Below is a small trained network, with its code and all its weights. Each question gives an input and a class and asks what happens when units are switched off, that is, made to give their printed mean instead of their output.

import numpy as np


def w(rows, s, z=0):
    codes = np.array(rows[::2]) - 128.0
    scale = np.full(codes.shape[1], s)
    scale[-1] = z or s
    return codes * scale


def norm(h):
    return h / np.sqrt((h * h).mean(-1, keepdims=True) + 1e-5)


def f(y):
    return y / 2 * (1 + np.tanh(0.7978845608 * (y + 0.044715 * y**3)))


def log_softmax(a):
    a = a - a.max(-1, keepdims=True)
    return a - np.log(np.exp(a).sum(-1, keepdims=True))


def net(x, mask):
    res = np.array(x, float).reshape(1, 8) / 4 @ E
    u = 0
    for l in range(2):
        y = f(norm(res) @ A[l][:, :-1].T + A[l][:, -1])
        res = res + np.where(mask[u : u + 16], y, B[l][:, -1]) @ B[l][:, :-1]
        u += 16
    return log_softmax(norm(res)[-1] @ U[:, :-1].T + U[:, -1])


A, B = {}, {}
E = w([
[115,164,132,174,225,91,107,76,99],'x0',
[47,203,138,77,46,163,244,108,158],'x1',
[119,219,157,205,164,152,157,125,29],'x2',
[85,97,59,153,105,99,106,249,84],'x3',
[177,158,245,160,92,98,163,133,56],'x4',
[180,145,116,222,121,61,146,1,103],'x5',
[199,131,66,114,115,100,100,167,142],'x6',
[57,90,156,159,49,126,174,137,70],'x7',
],0.0011)
A[0] = w([
[149,53,65,137,199,146,36,133,184,56],'0.n1',
[93,205,176,78,98,197,176,170,122,115],'0.n2',
[2,55,20,61,90,138,146,242,136,69],'0.n3',
[160,127,9,158,186,125,56,242,115,78],'0.n4',
[205,170,171,178,191,119,108,38,84,99],'0.n5',
[171,206,86,155,159,112,149,55,108,109],'0.n6',
[151,188,119,170,118,130,149,51,89,84],'0.n7',
[114,130,175,149,176,128,95,116,104,74],'0.n8',
[172,32,227,90,89,151,86,253,69,91],'0.n9',
[171,51,86,182,101,39,67,130,130,52],'0.n10',
[64,145,49,96,138,114,162,69,146,61],'0.n11',
[206,76,197,93,35,151,160,158,147,13],'0.n12',
[151,85,129,114,204,129,79,115,178,109],'0.n13',
[86,195,192,125,75,148,172,150,119,63],'0.n14',
[101,159,159,220,98,124,162,91,80,10],'0.n15',
[31,39,169,53,84,183,203,52,167,33],'0.n16',
],0.0026,0.0011)
B[0] = w([
[165,139,78,102,161,151,160,112,60,180],'0.n1',
[167,98,77,142,168,133,95,103,132,177],'0.n2',
[126,170,216,215,52,101,162,194,179,251],'0.n3',
[197,174,87,99,102,197,138,182,146,210],'0.n4',
[59,93,122,157,81,94,113,190,158,193],'0.n5',
[142,93,137,121,118,123,110,186,135,154],'0.n6',
[140,92,150,98,102,134,150,185,126,146],'0.n7',
[94,112,119,153,111,109,128,127,132,129],'0.n8',
[154,252,156,181,66,85,52,163,163,199],'0.n9',
[141,140,47,82,167,232,124,119,131,151],'0.n10',
[177,169,171,124,131,162,106,159,136,128],'0.n11',
[141,154,118,115,89,66,85,90,112,130],'0.n12',
[114,146,86,151,140,106,115,99,71,156],'0.n13',
[168,89,81,114,161,143,132,114,106,153],'0.n14',
[101,93,162,89,139,163,169,148,104,141],'0.n15',
[170,189,101,169,148,166,120,185,186,173],'0.n16',
],0.003,0.0018)
A[1] = w([
[117,120,138,43,94,177,187,73,205,165],'1.n1',
[66,158,119,147,115,110,102,206,169,122],'1.n2',
[155,122,111,64,195,97,129,56,125,154],'1.n3',
[138,137,153,126,78,68,55,82,115,72],'1.n4',
[175,143,73,83,135,163,99,169,144,42],'1.n5',
[107,202,130,35,202,200,153,137,148,81],'1.n6',
[38,116,195,173,161,134,168,115,91,8],'1.n7',
[122,124,204,151,131,93,178,75,100,94],'1.n8',
[137,149,144,135,166,91,61,198,50,134],'1.n9',
[88,54,68,143,137,58,73,110,121,98],'1.n10',
[97,102,192,113,103,94,156,71,169,66],'1.n11',
[186,158,89,36,98,109,89,110,182,62],'1.n12',
[87,110,99,124,195,165,139,79,102,146],'1.n13',
[76,154,158,171,2,183,145,203,106,72],'1.n14',
[95,155,154,189,198,118,94,146,70,165],'1.n15',
[138,152,118,149,154,121,76,215,116,172],'1.n16',
],0.0037,0.0016)
B[1] = w([
[168,105,167,226,159,84,81,148,192,173],'1.n1',
[195,169,178,187,87,137,132,160,162,186],'1.n2',
[104,105,208,195,104,107,143,110,176,142],'1.n3',
[111,197,129,63,103,165,97,77,140,127],'1.n4',
[133,127,86,126,141,165,203,150,53,159],'1.n5',
[159,34,55,117,148,97,112,51,74,152],'1.n6',
[103,35,63,77,109,104,181,152,42,151],'1.n7',
[104,128,97,99,98,164,174,216,116,152],'1.n8',
[144,155,125,159,102,165,161,140,254,188],'1.n9',
[192,125,130,99,209,173,127,42,184,129],'1.n10',
[154,183,98,126,72,165,107,212,113,138],'1.n11',
[59,87,158,142,145,126,180,112,72,162],'1.n12',
[157,72,173,133,109,57,104,65,157,138],'1.n13',
[127,88,211,147,186,76,99,77,185,251],'1.n14',
[108,90,181,128,84,91,151,117,167,181],'1.n15',
[174,175,126,158,98,172,179,181,191,209],'1.n16',
],0.0028)
U = w([
[37,59,175,113,98,91,192,158,31,149],'0',
[43,185,104,76,170,135,84,125,62,2],'1',
[191,178,11,107,166,192,132,174,82,133],'2',
[119,205,155,44,80,115,59,52,91,60],'3',
[139,52,107,140,207,111,111,2,147,155],'4',
[150,190,195,192,86,125,125,199,214,202],'5',
],0.0075,0.0041)

Each question gives the input, the list of numbers given to net, and the class t.
The units are the neurons (one row each of A and B). Each row of codes is followed by its name. A weight is (code - 128) times the scale printed after its matrix; where a second scale follows, it is the last column's (A, B and U).
mask holds one flag per neuron, layer by layer. A switched-off neuron (its flag False) gives its mean, the last column of its row in B, instead of its output. The means were averaged over made-up inputs and are rounded, as every weight is.
A unit's drop is (log p(t) with every unit on - log p(t) with that unit switched off) / (log p(t) with every unit on - log p(t) with every unit switched off).
The circuit of an input: a set's keep is (log p(t) with only the set's units on - log p(t) with every unit switched off) / (log p(t) with every unit on - log p(t) with every unit switched off). Starting from the 12 units with the biggest drops (on a tie, the unit counted first), units are removed one at a time, each time the one whose removal leaves the highest keep (on an exact tie, the one counted first), for as long as the keep stays at least 0.8.
units of the circuit, in order: the units of the circuit, biggest drop first
most important unit: the unit with the biggest drop
top k neurons: the k neurons with the biggest drops, biggest first
k most important neurons of layer l: the k neurons of layer l with the biggest drops, biggest first
drop when u is switched off: that unit's drop, to one decimal
input [-2,6,8,-7,-4,2,2,-6], class 4: top 2 neurons : 0.n3; 1.n6
input [7,-8,-2,6,-8,6,2,-1], class 2: units of the circuit, in order : 0.n4; 1.n14
input [7,2,-8,-5,-3,1,7,8], class 4: units of the circuit, in order : 1.n16; 1.n9
input [-3,-2,2,8,1,6,8,0], class 2: most important unit : 0.n10
input [0,0,1,-2,0,7,5,0], class 4: units of the circuit, in order : 0.n3; 0.n9
input [-1,4,-3,-2,-1,-5,4,-8], class 4: units of the circuit, in order : 1.n6; 1.n12
input [3,-6,-3,3,-1,5,3,-1], class 2: units of the circuit, in order : 1.n14; 0.n10
input [0,-6,3,-2,-2,3,-5,3], class 0: top 3 neurons : 1.n7; 0.n2; 0.n15
input [3,-4,-2,2,-2,3,3,-1], class 2: top 2 neurons : 0.n4; 1.n14
input [3,8,5,-1,6,-5,-8,-5], class 0: top 3 neurons : 0.n4; 0.n10; 1.n7
input [4,8,-8,-7,0,-2,7,-2], class 4: 3 most important neurons of layer 0 : 0.n3; 0.n9; 0.n5
input [1,3,-5,0,-3,-3,-6,-8], class 4: top 2 neurons : 1.n6; 0.n9
input [-7,3,3,0,6,-2,-4,-8], class 3: 2 most important neurons of layer 1 : 1.n4; 1.n2
input [1,-1,-4,4,-8,0,-1,-1], class 2: most important unit : 0.n1
input [8,8,0,7,3,4,4,0], class 0: drop when 0.n9 is switched off : 0.3
input [7,2,3,3,-8,8,-6,5], class 0: drop when 1.n7 is switched off : 0.2
input [7,5,5,-3,-3,6,7,0], class 0: drop when 0.n9 is switched off : 0.4
input [3,-6,-5,2,3,2,-7,-2], class 4: drop when 0.n3 is switched off : 0.4
